What each symbol does to the units:
doti ! vego
doti ~ mipe
doti $ tafi
doti @ lema
kado ! kera
kado ~ nodu
kado $ robo
kado @ feda
rigo ! nobi
rigo ~ mufu
rigo $ bife
rigo @ dilu
valu ! revi
valu ~ nabi
valu $ nobi
valu @ pita
duri $ nodu
duri @ kuvu
foma ! duri
foma ~ kuvu
foma $ feda
foma @ fabi
kiku ! vitu
kiku ~ duzo
kiku $ pita
kiku @ gazu
deko ! zufi
deko ~ pira
deko $ fezo
deko @ tonu
pita ! nabi
pita ~ valu
pita $ mufu
pita @ digo
geni ! nipu
geni ~ vufu
geni $ fezi
geni @ sera
runu ! sulu
runu ~ veri
runu $ sera
runu @ seta
mufu ! kero
mufu ~ nobi
mufu $ misi
mufu @ rigo
pete ! fase
pete ~ tena
pete $ zara
pete @ beva
bene ! tonu
bene ~ rasa
bene $ runu
bene @ zako
fase ! ziba
fase ~ sase
fase $ fivo
fase @ tena
kevi ! mumo
kevi ~ tima
kevi $ vego
kevi @ gipe
zede ! pepo
zede ~ vudu
zede $ pavu
zede @ seki
pira ! sefe
pira ~ zufi
pira $ zako
pira @ deko
kape ! dilu
kape ~ tute
kape $ doni
kape @ misi
kuvu ~ duri
kuvu $ kado
kuvu @ foma
seki ! vudu
seki ~ zede
seki $ mare
seki @ fefe
degu ! rima
degu ~ zifu
degu $ bugu
degu @ vego
delu ! gana
delu ~ fezi
delu $ geku
delu @ lele
buzu ! fepo
buzu ~ doni
buzu $ kevi
buzu @ bare
mumo ! bare
mumo ~ linu
mumo $ zifu
mumo @ tima
zada ! puso
zada ~ soma
zada $ fefe
zada @ pepo
feda ! nodu
feda ~ kado
feda $ puso
feda @ fevo
vudu ! zada
vudu ~ pepo
vudu $ bofe
vudu @ zede
zifu ! gipe
zifu ~ rima
zifu $ lema
zifu @ degu
linu ! buzu
linu ~ bare
linu $ rima
linu @ mumo
pepo ! soma
pepo ~ zada
pepo $ teru
pepo @ vudu
vato ! pete
vato ~ beva
vato $ zuzo
vato @ fivo
vufu ! seta
vufu ~ nipu
vufu $ gana
vufu @ geni
seta ! veri
seta ~ runu
seta $ redi
seta @ nipu
misi ! tute
misi ~ kape
misi $ buzu
misi @ bife
nidu ! gabu
nidu ~ sizo
bofe ! fefe
bofe ~ teru
bofe $ duzo
bofe @ pavu
nabi ! gazu
nabi ~ revi
nabi $ kero
nabi @ valu
pavu ! teru
pavu ~ bofe
pavu $ kiku
pavu @ mare
tena ! sase
tena ~ fase
tena $ guvu
tena @ pete
tima ! linu
tima ~ mumo
tima $ degu
tima @ kevi
zuzo ! zara
zuzo ~ kefo
zuzo @ gogu
geku ! pale
geku ~ pibu
geku $ pete
geku @ ziba
fabi ! kuvu
fabi ~ foma
fabi $ fevo
fabi @ kera
duzo ! bato
duzo ~ vitu
duzo $ valu
duzo @ kiku
veri ! fezo
veri ~ sulu
veri $ geni
veri @ runu
revi ! kiku
revi ~ gazu
revi $ rada
revi @ nabi
vitu ! mare
vitu ~ bato
vitu $ nabi
vitu @ duzo
teru ! seki
teru ~ fefe
teru $ vitu
teru @ bofe
bare ! doni
bare ~ buzu
bare $ gipe
bare @ linu
sizo ! gogu
sizo ~ gabu
sizo @ nidu
nela ! lone
nela ~ tafi
nela $ tonu
nela @ sefe
sofa ! lema
sofa ~ bugu
sofa $ zufi
sofa @ lone
bapi ! delu
bapi ~ lele
bapi $ sase
bapi @ pale
lone ! bugu
lone ~ sofa
lone $ pira
lone @ tafi
pale ! lele
pale ~ bapi
pale $ fase
pale @ pibu
vego ! zifu
vego ~ degu
vego $ sofa
vego @ mipe
lele ! fezi
lele ~ delu
lele $ ziba
lele @ bapi
redi ! geni
redi ~ sera
redi $ lele
redi @ zuda
zufi ! nela
zufi ~ sefe
zufi $ bene
zufi @ pira
sefe ! tafi
sefe ~ nela
sefe $ rasa
sefe @ zufi
mare ! bofe
mare ~ pavu
mare $ gazu
mare @ bato
robo ! mado
robo ~ vade
robo $ vudu
robo @ puso
mipe ! degu
mipe ~ vego
mipe $ lone
mipe @ doti
doni ! taki
doni ~ fepo
doni $ tima
doni @ buzu
bugu ! doti
bugu ~ lema
bugu $ sefe
bugu @ sofa
digo ! valu
digo ~ pita
digo $ rigo
digo @ rada
kero ! digo
kero ~ rada
kero $ tute
kero @ nobi
tafi ! sofa
tafi ~ lone
tafi $ deko
tafi @ nela
bato ! pavu
bato ~ mare
bato $ revi
bato @ vitu
gipe ! tima
gipe ~ kevi
gipe $ mipe
gipe @ rima
fezi ! zuda
fezi ~ gana
fezi $ pibu
fezi @ delu
soma ! robo
soma ~ puso
soma $ seki
soma @ zada
lema ! mipe
lema ~ doti
lema $ nela
lema @ bugu
taki ! misi
taki ~ bife
taki $ linu
taki @ fepo
puso ! vade
puso ~ robo
puso $ zede
puso @ soma
kefo ! guvu
kefo ~ zara
kefo $ nidu
kefo @ zuzo
nobi ! rada
nobi ~ kero
nobi $ kape
nobi @ mufu
sera ! vufu
sera ~ geni
sera $ delu
sera @ redi
fevo ! kado
fevo ~ feda
fevo $ soma
fevo @ mado
fezo ! bene
fezo ~ zako
fezo $ nipu
fezo @ sulu
tonu ! pira
tonu ~ deko
tonu $ sulu
tonu @ rasa
zuda ! sera
zuda ~ redi
zuda $ bapi
zuda @ gana
guvu ! vato
guvu ~ fivo
guvu $ gabu
guvu @ zara
fivo ! beva
fivo ~ vato
fivo $ gogu
fivo @ guvu
gogu ! kefo
gogu ~ zuzo
gogu @ gabu
gabu ! zuzo
gabu ~ gogu
gabu @ sizo
rada ! pita
rada ~ digo
rada $ dilu
rada @ kero
dilu ! mufu
dilu ~ rigo
dilu $ taki
dilu @ tute
mado ! feda
mado ~ fevo
mado $ zada
mado @ vade
bife ! kape
bife ~ misi
bife $ bare
bife @ taki
nodu ! fabi
nodu ~ kera
nodu $ vade
nodu @ kado
fefe ! zede
fefe ~ seki
fefe $ bato
fefe @ teru
fepo ! bife
fepo ~ taki
fepo $ mumo
fepo @ doni
gana ! redi
gana ~ zuda
gana $ pale
gana @ fezi
gazu ! duzo
gazu ~ kiku
gazu $ digo
gazu @ revi
rasa ! deko
rasa ~ tonu
rasa $ veri
rasa @ bene
sulu ! zako
sulu ~ fezo
sulu $ vufu
sulu @ veri
ziba ! pibu
ziba ~ geku
ziba $ beva
ziba @ sase
sase ! geku
sase ~ ziba
sase $ vato
sase @ fase
vade ! fevo
vade ~ mado
vade $ pepo
vade @ robo
pibu ! bapi
pibu ~ pale
pibu $ tena
pibu @ geku
zako ! rasa
zako ~ bene
zako $ seta
zako @ fezo
tute ! rigo
tute ~ dilu
tute $ fepo
tute @ kape
kera ! foma
kera ~ fabi
kera $ mado
kera @ nodu
nipu ! runu
nipu ~ seta
nipu $ zuda
nipu @ vufu
beva ! tena
beva ~ pete
beva $ kefo
beva @ vato
rima ! kevi
rima ~ gipe
rima $ doti
rima @ zifu
zara ! fivo
zara ~ guvu
zara $ sizo
zara @ kefo

The rows follow the links: the fewer symbols apart two units are, the more alike their rows tend to be.

Named rows; a name shown again gets a slightly different row:
runu
-23 5 -2 16 -8 2 -2 -7 -22 -18 -25 -4 13 11 8 -1 3 -4 -1 4 19 32 -23 -16 -1 -11 -23 6 16 19 12 1 -12 21 -4 -18 14 5 -2 -4 -1 11 -5 12 7 -49 -5 -19 -19 -20 -10 -10 -3 -3 -8 7 -14 7 16 -8 7 -2 -5 -9 4 9 -1 22 17 -15
sera
-17 6 -2 20 -12 1 -2 -6 -18 -14 -25 -6 11 8 9 -2 -1 -8 0 3 18 30 -18 -19 2 -14 -26 4 20 16 13 -2 -14 18 -6 -21 10 2 -3 -6 -7 13 -7 13 4 -50 -4 -20 -18 -18 -14 -13 -3 -4 -11 9 -13 12 17 -9 3 -5 -8 -11 6 7 -2 18 18 -9
buzu
-24 0 -8 -26 20 -2 -3 -5 -13 1 7 17 6 16 3 3 17 23 -5 -5 -6 -3 -6 24 -8 21 27 7 -24 2 -18 16 8 8 6 25 9 7 12 10 30 -14 9 -9 13 22 -5 15 -4 -4 18 17 6 8 22 -13 7 -26 -12 13 10 16 15 9 -18 0 11 4 -4 -16
vudu
27 -7 7 -14 10 5 4 9 24 13 24 0 -12 -15 -14 3 -6 2 2 0 -17 -32 19 13 1 7 19 -7 -15 -17 -7 -2 16 -24 5 13 -12 -3 -4 5 -2 -10 6 -13 -7 53 8 17 23 22 11 10 -1 1 5 -6 8 -3 -16 5 -4 0 5 11 3 -5 -2 -20 -22 13
duzo
16 -5 1 -20 13 -1 2 5 17 14 25 6 -11 -7 -9 3 1 9 0 -3 -18 -30 17 19 -2 14 27 -4 -20 -16 -15 3 15 -18 6 21 -10 -2 3 7 8 -13 8 -14 -3 51 4 20 18 16 14 14 3 4 12 -9 12 -13 -17 10 -2 6 9 11 -6 -7 3 -18 -18 9
mumo
-30 2 -8 -24 19 -1 -3 -7 -18 -4 2 17 9 18 5 2 18 23 -6 -5 -3 3 -11 22 -8 19 24 8 -22 7 -16 16 5 13 6 23 12 8 11 10 31 -13 9 -7 15 14 -6 12 -8 -8 17 16 6 8 21 -12 4 -26 -9 11 12 16 15 9 -17 3 10 9 0 -19
zako
-28 6 -4 12 -5 3 -2 -9 -25 -19 -25 -2 16 14 8 0 6 1 -1 3 19 33 -25 -12 -1 -8 -19 6 12 21 10 4 -11 23 -2 -13 16 7 0 -1 5 9 -3 10 11 -47 -6 -17 -20 -21 -5 -7 -3 -2 -4 4 -14 4 15 -5 10 0 -2 -7 2 10 1 23 16 -19
zada
29 -6 7 -12 9 6 4 10 25 12 25 -2 -12 -17 -15 3 -7 0 3 1 -16 -31 18 11 1 6 17 -8 -13 -17 -6 -2 16 -25 5 11 -13 -3 -6 4 -2 -8 6 -13 -7 53 9 16 24 22 11 9 -1 0 3 -5 7 -1 -16 4 -4 -1 5 11 4 -4 -4 -21 -23 13
ziba
-5 4 -1 24 -19 -5 -2 -3 -9 -7 -21 -8 4 3 10 -4 -5 -15 1 1 14 24 -7 -23 5 -16 -29 2 25 9 14 -8 -17 11 -8 -23 2 -3 -1 -10 -17 15 -10 15 -3 -51 -4 -20 -15 -13 -19 -17 -2 -4 -15 12 -7 17 17 -10 -5 -9 -13 -14 6 1 -4 11 19 2
kefo
1 3 -3 26 -23 -12 -3 -2 -3 0 -16 -6 0 2 13 -6 -6 -17 1 -2 10 17 2 -22 5 -14 -27 1 26 2 11 -11 -19 8 -10 -22 -3 -7 1 -13 -23 14 -12 16 -8 -48 -5 -17 -13 -10 -23 -19 1 -3 -16 13 -1 16 17 -9 -10 -9 -17 -17 4 -4 -2 6 22 10
veri
-25 6 -3 15 -7 3 -2 -8 -23 -18 -25 -3 14 11 9 -1 3 -2 -1 4 19 33 -23 -14 -1 -11 -22 6 15 19 11 2 -12 22 -3 -17 14 5 -1 -3 1 10 -5 11 9 -49 -5 -19 -20 -20 -9 -9 -3 -3 -7 6 -14 7 16 -7 7 -2 -4 -8 3 10 -1 21 17 -16
vufu
-19 6 -2 19 -11 1 -2 -6 -19 -16 -25 -6 11 9 8 -1 0 -5 0 4 19 31 -20 -18 1 -13 -25 5 18 18 13 -1 -14 20 -4 -20 11 4 -2 -5 -5 12 -6 13 5 -51 -5 -20 -18 -18 -12 -12 -3 -4 -10 7 -14 10 17 -9 5 -5 -7 -10 5 7 -2 20 18 -12
pibu
-7 4 -1 24 -19 -4 -2 -4 -10 -8 -21 -8 6 4 10 -3 -5 -14 1 2 15 25 -9 -22 4 -15 -29 3 24 10 14 -7 -17 13 -8 -23 4 -2 -3 -10 -16 14 -10 15 -2 -50 -4 -20 -15 -14 -18 -16 -2 -4 -15 12 -8 16 18 -11 -3 -9 -12 -14 7 2 -3 12 19 0
zara
1 3 -3 26 -23 -11 -3 -2 -4 -1 -17 -6 1 2 13 -6 -6 -17 1 -1 9 17 1 -22 6 -14 -27 2 26 3 12 -11 -19 9 -10 -22 -4 -6 1 -13 -22 15 -12 16 -8 -48 -5 -18 -13 -10 -23 -18 0 -3 -16 13 -1 17 17 -10 -10 -9 -16 -17 4 -4 -2 6 21 10
deko
-33 6 -4 6 1 4 -2 -9 -29 -20 -23 2 17 17 8 1 9 6 -3 3 18 34 -27 -7 -4 -4 -13 8 6 22 6 8 -9 26 -1 -8 19 9 2 1 12 6 -1 8 14 -42 -6 -14 -20 -22 -2 -4 -1 -1 0 1 -14 -1 12 -3 12 2 2 -4 -2 11 2 24 15 -23
kiku
14 -6 1 -21 13 -1 1 5 15 14 24 7 -10 -6 -8 2 1 10 -1 -3 -18 -29 17 20 -2 15 27 -3 -21 -16 -15 4 14 -17 5 22 -9 -2 3 7 9 -13 7 -14 -3 50 3 21 17 16 14 14 4 5 12 -9 13 -13 -18 10 -2 7 9 11 -6 -6 4 -17 -18 7
beva
-2 4 -2 25 -22 -8 -2 -2 -6 -3 -18 -8 2 2 12 -5 -6 -17 2 0 12 20 -3 -22 5 -15 -28 1 25 5 13 -10 -18 10 -9 -22 -1 -4 0 -12 -20 14 -12 15 -6 -49 -5 -19 -14 -11 -21 -18 -1 -4 -16 12 -4 17 17 -10 -8 -9 -15 -16 5 -2 -3 8 20 6
geku
-6 5 -2 25 -19 -5 -2 -4 -10 -7 -21 -8 6 3 10 -4 -5 -14 1 2 14 24 -8 -22 4 -16 -28 2 24 9 14 -7 -17 13 -8 -23 3 -3 -1 -10 -17 15 -10 15 -3 -51 -4 -20 -15 -13 -19 -17 -2 -4 -15 12 -8 17 18 -10 -4 -9 -13 -14 6 1 -3 12 19 1
fase
-3 4 -1 26 -21 -6 -2 -3 -8 -5 -20 -8 3 3 11 -5 -5 -15 1 1 13 22 -5 -22 4 -16 -28 2 25 7 14 -9 -17 11 -8 -23 0 -4 -2 -11 -18 15 -11 15 -4 -50 -4 -19 -15 -12 -20 -18 -1 -4 -15 12 -6 16 17 -10 -6 -9 -15 -15 6 0 -3 9 20 4
nidu
3 3 -4 25 -25 -15 -3 -2 -1 4 -15 -5 -2 2 16 -6 -6 -17 1 -4 6 14 6 -21 6 -13 -25 1 26 -1 9 -12 -20 7 -11 -20 -5 -9 3 -14 -23 13 -13 16 -10 -47 -6 -15 -13 -8 -24 -19 2 -2 -16 13 3 15 16 -9 -13 -9 -18 -18 1 -8 -1 3 23 13
mado
32 -6 10 -9 8 9 5 11 27 10 23 -6 -13 -20 -18 3 -10 -2 4 2 -14 -31 16 8 2 2 14 -9 -12 -16 -3 -4 17 -27 6 8 -13 -3 -9 4 -5 -7 5 -12 -9 51 11 13 26 23 10 7 -4 -2 1 -4 5 3 -14 3 -4 -4 4 11 8 -2 -6 -20 -25 13
tena
-3 4 -2 25 -21 -7 -2 -3 -7 -4 -20 -8 2 3 12 -4 -6 -16 2 0 12 21 -4 -22 5 -15 -28 2 25 7 13 -9 -17 11 -9 -23 0 -4 -1 -11 -19 15 -11 15 -5 -50 -5 -18 -14 -12 -20 -18 -1 -4 -15 13 -6 17 18 -10 -6 -9 -15 -15 6 -1 -3 9 20 4
sase
-4 4 -2 25 -20 -6 -2 -3 -9 -6 -20 -8 4 3 11 -4 -5 -15 1 1 13 22 -6 -22 4 -16 -29 2 25 8 14 -8 -17 12 -9 -23 1 -3 -1 -11 -18 14 -10 15 -4 -50 -4 -19 -15 -12 -20 -18 -2 -4 -15 12 -7 16 18 -10 -5 -9 -14 -15 6 1 -3 10 20 3
bare
-26 1 -8 -26 20 -2 -2 -6 -16 -1 6 17 7 17 4 2 18 23 -6 -5 -5 -1 -8 23 -8 21 26 6 -24 4 -17 16 7 10 6 25 9 7 11 11 30 -14 9 -9 14 19 -5 14 -5 -5 17 17 6 8 21 -13 6 -26 -11 13 10 16 15 9 -17 0 10 6 -3 -16
nabi
9 -4 -1 -23 15 -2 0 3 13 14 23 10 -8 -4 -6 2 5 12 -1 -4 -17 -27 15 21 -3 17 29 -2 -22 -14 -17 5 14 -15 6 24 -7 -1 5 8 13 -15 8 -13 -1 49 3 22 14 14 15 15 4 6 14 -11 13 -16 -18 11 -1 9 9 11 -9 -7 5 -15 -16 5

Each walk starts at a row. The symbols on each line, taken left to right, move it on to the next unit.
Each answer is a row, close to the row of the unit it stands for.
---
-39 3 -8 -15 15 2 -3 -10 -28 -13 -10 13 15 22 7 2 18 21 -5 -2 7 19 -22 13 -8 13 12 9 -14 16 -9 16 0 22 4 14 19 10 9 9 29 -7 7 -3 18 -10 -8 2 -16 -18 12 10 4 5 16 -9 -5 -20 -1 7 15 14 13 5 -13 8 9 18 6 -26
$ ! ! $ ! ! ~ @	-40 5 -8 -11 13 2 -3 -11 -29 -14 -13 12 16 22 8 2 17 18 -5 -1 10 23 -25 10 -8 10 7 10 -10 18 -6 16 -2 24 4 9 20 10 8 7 28 -4 6 0 19 -17 -8 -1 -17 -19 10 9 3 5 13 -7 -7 -17 1 6 16 12 11 3 -11 9 8 20 8 -26
$ @ ~ @ ! $ ! @	-36 7 -5 3 4 4 -2 -10 -29 -19 -22 4 18 19 8 1 11 9 -3 2 17 32 -28 -4 -5 -1 -10 9 4 22 4 10 -8 26 0 -6 19 10 3 3 15 4 0 7 15 -38 -6 -12 -20 -22 1 -1 -1 0 3 0 -14 -5 10 -1 13 5 4 -3 -3 12 3 24 14 -24
---
-39 5 -8 -8 11 3 -3 -11 -30 -17 -16 9 17 22 9 2 16 17 -5 1 13 26 -26 6 -8 7 2 10 -7 19 -3 15 -3 25 3 6 20 11 7 6 25 -2 4 2 19 -23 -7 -4 -18 -21 8 6 2 3 11 -5 -9 -14 5 4 15 10 9 1 -9 10 7 23 10 -27
$ ~ @ ! $ $	-27 6 -3 13 -4 3 -2 -8 -24 -18 -25 -2 15 14 8 -1 4 0 -1 4 20 34 -24 -13 -2 -9 -20 6 12 21 10 4 -11 24 -2 -14 16 6 -1 -2 3 10 -4 11 10 -48 -6 -18 -20 -21 -7 -9 -3 -3 -5 5 -14 5 16 -6 9 -1 -2 -7 2 10 0 22 17 -18
@ $ @ ~ ~ $	-15 5 -2 22 -14 -1 -2 -6 -16 -13 -24 -7 9 7 9 -2 -2 -10 1 3 18 29 -16 -20 2 -14 -28 3 21 15 14 -4 -16 17 -6 -22 8 2 -3 -7 -10 14 -7 14 2 -51 -4 -21 -17 -16 -14 -14 -3 -5 -12 10 -12 13 18 -10 1 -7 -9 -11 6 6 -2 16 18 -7
---
-15 5 -2 20 -13 0 -1 -6 -17 -14 -24 -7 10 7 9 -3 -1 -8 0 4 18 29 -16 -20 1 -14 -27 4 20 15 14 -3 -15 17 -6 -21 9 2 -2 -6 -8 13 -7 13 3 -51 -4 -20 -18 -18 -14 -13 -3 -4 -12 10 -12 13 18 -9 2 -5 -9 -11 6 6 -2 17 18 -8
~ ~ @ ! ! ! $	-17 6 -2 20 -12 1 -2 -6 -18 -15 -25 -6 12 9 8 -2 0 -7 0 4 18 31 -18 -18 1 -14 -25 4 19 16 13 -1 -14 19 -5 -20 10 2 -2 -6 -6 13 -7 13 5 -50 -4 -20 -18 -18 -12 -12 -3 -4 -10 9 -13 11 17 -9 4 -5 -7 -10 5 7 -2 19 18 -10
~ $ ~ $ ! @ @	-8 5 -1 24 -17 -3 -2 -4 -12 -10 -22 -8 6 4 10 -3 -4 -13 0 2 16 26 -12 -22 4 -16 -28 3 23 11 14 -6 -16 13 -7 -23 5 -1 -2 -9 -14 15 -9 14 -1 -51 -4 -20 -16 -15 -18 -16 -2 -4 -14 11 -9 15 18 -10 -2 -8 -12 -13 7 3 -3 14 19 -2
---
-30 6 -4 11 -3 3 -2 -9 -27 -19 -25 -1 16 15 8 0 6 2 -2 4 19 34 -26 -11 -2 -7 -17 7 10 22 9 5 -11 25 -2 -13 17 8 0 0 6 9 -3 10 11 -45 -6 -16 -21 -21 -4 -6 -2 -2 -3 3 -15 2 14 -5 10 0 0 -5 1 11 1 23 15 -21
! ! @ ! !	-37 6 -6 -1 6 4 -3 -11 -30 -19 -21 6 18 20 8 1 13 11 -3 2 16 31 -28 -1 -5 1 -6 9 0 22 2 12 -6 26 1 -3 20 10 3 3 19 2 2 5 17 -34 -7 -10 -20 -22 3 1 0 1 6 -2 -12 -8 9 0 14 6 6 -1 -5 11 4 24 13 -26
! $ @ $ ! !	-32 6 -4 8 -1 4 -2 -9 -28 -19 -25 1 17 16 8 0 8 5 -2 3 18 33 -27 -8 -3 -5 -15 7 8 22 7 7 -9 25 -1 -10 17 8 1 1 10 7 -1 9 13 -43 -6 -15 -21 -22 -3 -4 -2 -1 0 3 -14 0 13 -4 11 2 1 -5 -1 11 2 24 15 -22
---
-39 6 -7 -5 8 3 -3 -10 -31 -18 -19 7 18 22 8 1 14 14 -5 1 14 28 -28 3 -7 4 -2 10 -3 21 -1 13 -5 26 2 2 20 10 5 6 22 0 3 3 18 -29 -7 -7 -20 -21 6 3 0 2 9 -4 -10 -12 6 1 15 8 8 0 -7 10 6 24 11 -27
@ @ ! @ ~ ! ~	-40 5 -8 -10 12 3 -3 -10 -29 -16 -15 11 17 22 8 2 16 17 -5 0 11 24 -25 9 -7 8 5 10 -8 19 -5 15 -3 25 3 8 20 11 7 7 26 -3 6 1 18 -20 -8 -2 -18 -20 9 7 2 4 13 -6 -8 -16 3 4 15 11 10 3 -11 9 7 22 9 -27
@ ~ @ ! @ ~ $	-39 6 -7 -3 7 4 -3 -11 -31 -19 -20 7 18 20 8 1 13 13 -4 2 16 30 -28 1 -6 3 -4 9 -2 21 0 12 -6 27 2 1 20 11 5 4 21 1 3 4 17 -32 -7 -8 -20 -22 5 2 0 2 7 -3 -11 -10 8 1 15 7 7 0 -5 11 4 24 12 -26
---
-12 5 -1 22 -15 -1 -2 -5 -14 -11 -24 -8 8 6 9 -3 -3 -11 1 3 17 28 -13 -20 2 -15 -28 4 21 13 14 -5 -15 16 -6 -23 7 0 -2 -8 -11 14 -8 14 1 -51 -4 -21 -16 -15 -16 -14 -3 -4 -14 10 -11 14 19 -10 0 -7 -10 -13 6 5 -3 15 19 -5
$ ! ! ! $ @ ! ~	-10 5 -1 23 -16 -3 -2 -5 -13 -11 -23 -8 7 5 10 -3 -3 -12 1 3 16 27 -12 -22 3 -15 -29 3 22 12 14 -6 -16 15 -7 -22 5 -1 -2 -9 -14 14 -9 14 0 -51 -5 -20 -16 -14 -17 -15 -2 -4 -14 11 -10 15 18 -10 -1 -7 -11 -13 6 4 -3 14 19 -3
$ ! $ @ ! @ $ ! $	2 3 -3 26 -24 -12 -3 -2 -3 1 -16 -6 0 2 14 -7 -6 -18 1 -2 9 16 3 -21 6 -14 -27 2 26 2 11 -12 -19 8 -11 -22 -4 -7 1 -13 -22 13 -12 16 -9 -48 -5 -17 -13 -9 -23 -19 1 -2 -16 13 0 16 16 -9 -11 -9 -17 -17 3 -6 -2 5 22 11
---
-34 2 -9 -22 18 0 -3 -9 -23 -7 -3 15 12 21 6 2 18 23 -7 -2 1 10 -16 19 -9 17 20 9 -19 11 -13 16 3 17 4 20 15 10 10 9 31 -10 9 -6 17 4 -7 8 -10 -13 15 14 5 7 20 -11 1 -24 -6 10 14 15 14 7 -16 5 9 14 2 -23
! ! @ ! !	-22 0 -8 -27 19 -3 -2 -5 -11 2 9 17 4 14 3 3 17 23 -5 -5 -8 -5 -4 24 -8 21 29 6 -24 2 -18 15 8 7 6 26 8 6 11 10 29 -15 10 -10 12 25 -4 16 -3 -3 18 17 7 9 21 -13 8 -26 -12 12 9 16 15 9 -17 -1 10 3 -5 -14
@ @ @ ! ! ~ ~ @	-18 -1 -7 -27 20 -3 -2 -4 -8 4 12 17 3 13 2 2 15 22 -5 -5 -10 -9 0 25 -7 21 30 5 -25 -1 -19 14 10 4 6 27 5 5 11 10 27 -15 10 -11 10 30 -4 18 0 0 17 17 7 8 21 -13 10 -26 -14 13 8 15 14 10 -17 -2 9 0 -6 -11
---
-14 -2 -6 -27 19 -3 -2 -3 -5 6 13 17 1 10 1 3 14 21 -5 -6 -11 -12 3 25 -6 21 30 3 -25 -4 -19 13 10 1 5 27 3 4 10 10 26 -15 10 -11 8 33 -2 19 3 2 17 18 6 9 21 -13 10 -25 -15 13 6 15 14 10 -16 -3 9 -3 -8 -8
~ $ @ $ ~	-31 2 -9 -23 19 -1 -4 -8 -21 -5 1 16 10 20 5 3 18 23 -6 -4 -1 5 -12 21 -8 19 23 7 -21 9 -15 17 5 14 5 23 14 9 11 10 31 -12 9 -7 17 10 -7 11 -8 -9 16 16 5 8 21 -12 3 -25 -8 11 12 16 15 8 -16 3 10 10 0 -21
$ @ @ ~ @	-40 5 -8 -14 14 2 -3 -10 -29 -13 -12 13 16 22 8 2 17 19 -6 0 9 21 -24 12 -8 11 9 10 -12 17 -8 16 -1 23 4 12 19 11 8 8 28 -6 7 -1 19 -14 -8 1 -16 -18 11 9 3 5 15 -8 -5 -19 0 6 15 13 12 4 -12 8 9 20 8 -27
---
-3 -3 -4 -27 17 -3 -1 0 3 10 19 14 -4 5 -2 2 10 18 -4 -6 -14 -20 9 25 -5 21 31 2 -25 -8 -19 10 12 -6 6 27 -2 1 8 9 20 -16 9 -13 5 42 0 21 8 8 17 17 6 8 19 -12 12 -22 -17 12 3 13 13 10 -14 -5 8 -9 -12 -2
! $ $ ~ $ @ ~	-28 1 -9 -25 20 -2 -3 -7 -17 -2 4 17 8 18 4 2 17 24 -6 -5 -4 1 -9 23 -9 20 25 8 -23 5 -17 16 6 11 6 24 11 8 11 11 31 -13 10 -9 15 16 -6 13 -6 -7 17 16 6 8 21 -13 5 -26 -11 12 11 16 16 8 -17 2 10 7 -2 -18
! $ ! ! $ @ !	-33 2 -9 -22 18 -1 -4 -8 -22 -6 -1 16 11 20 6 2 19 24 -6 -3 0 8 -14 20 -9 18 21 8 -20 10 -15 17 4 16 6 21 14 8 11 10 31 -12 9 -7 16 6 -6 10 -10 -11 15 15 6 8 20 -11 2 -25 -7 11 13 16 15 8 -16 4 11 12 1 -22
---
28 -6 7 -14 10 5 4 10 25 12 25 -1 -13 -16 -15 3 -6 1 3 1 -16 -32 18 12 1 6 19 -8 -14 -16 -7 -2 16 -25 5 12 -13 -3 -5 5 -2 -9 5 -13 -8 52 9 16 23 22 11 9 -1 0 4 -5 8 -2 -16 5 -4 0 5 11 3 -5 -3 -21 -22 13
~ $ @ $ ! ! @	20 -6 4 -18 11 1 2 7 21 14 25 4 -11 -11 -11 2 -2 6 1 -3 -18 -31 18 16 0 11 24 -6 -18 -16 -11 0 15 -21 5 18 -11 -3 0 6 4 -12 6 -13 -5 52 6 19 20 19 12 12 2 3 9 -8 12 -9 -17 8 -3 4 7 11 -3 -6 0 -19 -19 11
$ ~ @ ! $ $	1 -3 -3 -26 17 -3 -1 0 6 12 20 13 -5 3 -3 2 9 16 -3 -5 -16 -23 11 24 -4 19 31 0 -23 -10 -18 8 13 -9 5 26 -3 1 7 8 18 -15 9 -13 2 44 0 21 10 10 16 17 6 7 18 -12 13 -21 -18 12 2 12 12 11 -13 -6 7 -10 -13 1
